Below are the code and all the weights of a small trained network. Each question names an input and a class and asks about switching units off, where a switched-off unit gives its printed mean instead of its output.

import numpy as np


def w(rows, s, z=0):
    codes = np.array(rows[::2]) - 128.0
    scale = np.full(codes.shape[1], s)
    scale[-1] = z or s
    return codes * scale


def norm(h):
    return h / np.sqrt((h * h).mean(-1, keepdims=True) + 1e-5)


def f(y):
    return y / 2 * (1 + np.tanh(0.7978845608 * (y + 0.044715 * y**3)))


def log_softmax(a):
    a = a - a.max(-1, keepdims=True)
    return a - np.log(np.exp(a).sum(-1, keepdims=True))


def net(x, mask):
    res = np.array(x, float).reshape(1, 7) / 4 @ E
    u = 0
    for l in range(4):
        y = f(norm(res) @ A[l][:, :-1].T + A[l][:, -1])
        res = res + np.where(mask[u : u + 8], y, B[l][:, -1]) @ B[l][:, :-1]
        u += 8
    return log_softmax(norm(res)[-1] @ U[:, :-1].T + U[:, -1])


A, B = {}, {}
E = w([
[128,128,128,130,128],'x0',
[129,129,130,129,127],'x1',
[142,86,152,6,48],'x2',
[115,222,97,63,167],'x3',
[124,163,49,164,51],'x4',
[211,118,101,123,152],'x5',
[166,197,202,158,85],'x6',
],0.016)
A[0] = w([
[44,159,200,149,89,75],'L0N1',
[118,149,121,194,208,8],'L0N2',
[116,110,188,130,170,42],'L0N3',
[141,130,177,103,189,2],'L0N4',
[253,74,97,152,147,76],'L0N5',
[125,165,57,163,70,26],'L0N6',
[10,109,119,121,129,108],'L0N7',
[236,157,93,101,160,88],'L0N8',
],0.027,0.0058)
B[0] = w([
[12,199,140,92,123,227],'L0N1',
[122,118,232,247,104,246],'L0N2',
[97,23,24,139,129,180],'L0N3',
[105,5,13,147,124,174],'L0N4',
[6,199,133,94,124,255],'L0N5',
[94,29,73,195,59,231],'L0N6',
[26,198,138,89,130,216],'L0N7',
[7,190,139,91,118,233],'L0N8',
],0.03,0.0097)
A[1] = w([
[159,154,129,175,162,122],'L1N1',
[170,117,115,1,60,145],'L1N2',
[165,170,52,95,128,53],'L1N3',
[114,59,159,116,201,69],'L1N4',
[142,146,103,137,116,44],'L1N5',
[142,113,46,136,108,131],'L1N6',
[150,133,81,144,60,4],'L1N7',
[151,79,145,111,157,16],'L1N8',
],0.032,0.0034)
B[1] = w([
[98,100,177,125,97,145],'L1N1',
[88,72,254,200,139,252],'L1N2',
[116,149,64,137,127,124],'L1N3',
[133,152,80,142,65,186],'L1N4',
[105,117,118,116,152,100],'L1N5',
[150,133,129,157,76,246],'L1N6',
[122,108,86,139,110,212],'L1N7',
[62,105,162,112,159,127],'L1N8',
],0.04,0.0046)
A[2] = w([
[172,124,117,106,224,150],'L2N1',
[153,173,95,172,220,143],'L2N2',
[43,157,144,164,35,183],'L2N3',
[124,5,103,102,206,35],'L2N4',
[151,60,47,158,85,116],'L2N5',
[60,134,174,87,173,5],'L2N6',
[130,77,181,5,22,44],'L2N7',
[148,98,232,146,139,52],'L2N8',
],0.024,0.0032)
B[2] = w([
[25,120,196,63,114,128],'L2N1',
[44,54,141,140,139,126],'L2N2',
[192,79,107,38,230,253],'L2N3',
[118,69,14,118,34,129],'L2N4',
[237,115,81,95,48,153],'L2N5',
[223,250,110,91,77,171],'L2N6',
[49,11,188,237,132,142],'L2N7',
[188,125,139,171,152,142],'L2N8',
],0.022,0.04)
A[3] = w([
[148,101,166,164,168,44],'L3N1',
[90,145,136,119,103,50],'L3N2',
[105,119,165,134,95,125],'L3N3',
[179,119,185,179,134,34],'L3N4',
[112,167,119,253,112,123],'L3N5',
[185,78,117,121,196,121],'L3N6',
[138,132,182,49,75,2],'L3N7',
[237,140,100,40,195,138],'L3N8',
],0.03,0.0062)
B[3] = w([
[191,137,170,136,126,175],'L3N1',
[85,169,128,140,152,147],'L3N2',
[137,119,73,196,159,139],'L3N3',
[181,180,126,146,181,166],'L3N4',
[41,53,190,170,99,152],'L3N5',
[223,156,164,55,96,203],'L3N6',
[85,89,127,205,168,172],'L3N7',
[252,178,139,113,138,251],'L3N8',
],0.032,0.014)
U = w([
[8,190,120,99,158,75],'0',
[120,20,56,148,48,104],'1',
[146,77,227,231,173,45],'2',
[185,149,122,124,153,253],'3',
[195,147,123,120,145,173],'4',
],0.017,0.0039)

Each question gives the input, the list of numbers given to net, and the class t.
The units are the neurons (one row each of A and B). Each row of codes is followed by its name. A weight is (code - 128) times the scale printed after its matrix; where a second scale follows, it is the last column's (A, B and U).
mask holds one flag per neuron, layer by layer. A switched-off neuron (its flag False) gives its mean, the last column of its row in B, instead of its output. The means were averaged over made-up inputs and are rounded, as every weight is.
A unit's drop is (log p(t) with every unit on - log p(t) with that unit switched off) / (log p(t) with every unit on - log p(t) with every unit switched off).
The circuit of an input: a set's keep is (log p(t) with only the set's units on - log p(t) with every unit switched off) / (log p(t) with every unit on - log p(t) with every unit switched off). Starting from the 12 units with the biggest drops (on a tie, the unit counted first), units are removed one at a time, each time the one whose removal leaves the highest keep (on an exact tie, the one counted first), for as long as the keep stays at least 0.8.
units of the circuit, in order: the units of the circuit, biggest drop first
unit that matters most: the unit with the biggest drop
k most important neurons: the k neurons with the biggest drops, biggest first
drop when u is switched off: that unit's drop, to one decimal
input [7,-4,4,6,-8,-7,-6], class 1: unit that matters most : L0N4
input [-6,-8,8,8,-1,6,-5], class 2: 3 most important neurons : L1N2; L2N3; L0N2
input [2,0,-5,-2,-1,-2,2], class 2: 2 most important neurons : L0N2; L3N5
input [-6,6,-1,-2,-5,2,4], class 1: 2 most important neurons : L0N4; L0N3
input [-6,-2,5,-1,-3,-1,4], class 2: 3 most important neurons : L0N2; L0N5; L0N6
input [6,-2,7,4,-7,6,5], class 1: units of the circuit, in order : L0N4; L2N7
input [8,-4,8,5,7,3,2], class 2: units of the circuit, in order : L1N2; L0N2; L0N5
input [8,4,2,-4,-8,3,5], class 1: 2 most important neurons : L0N4; L0N3
input [-2,8,8,-2,-8,-3,4], class 1: 2 most important neurons : L0N3; L0N4
input [-6,5,-8,-2,7,-7,6], class 2: 3 most important neurons : L0N2; L0N5; L0N8
input [1,-1,8,-5,4,7,6], class 2: 3 most important neurons : L0N1; L0N2; L0N7
input [-6,-2,3,-1,2,8,-7], class 0: 2 most important neurons : L0N5; L0N8
input [-3,6,5,-4,7,-7,1], class 0: 2 most important neurons : L0N1; L0N7
input [5,-4,-7,-2,6,4,2], class 2: units of the circuit, in order : L0N2
input [5,8,-8,1,-1,-6,7], class 2: 2 most important neurons : L0N2; L0N5
input [1,7,0,-6,-6,4,-4], class 1: drop when L0N7 is switched off : 0.1
input [7,2,6,3,-2,-3,1], class 2: drop when L2N5 is switched off : 0.1
input [-3,0,-6,-4,5,8,3], class 0: drop when L0N5 is switched off : 1.0
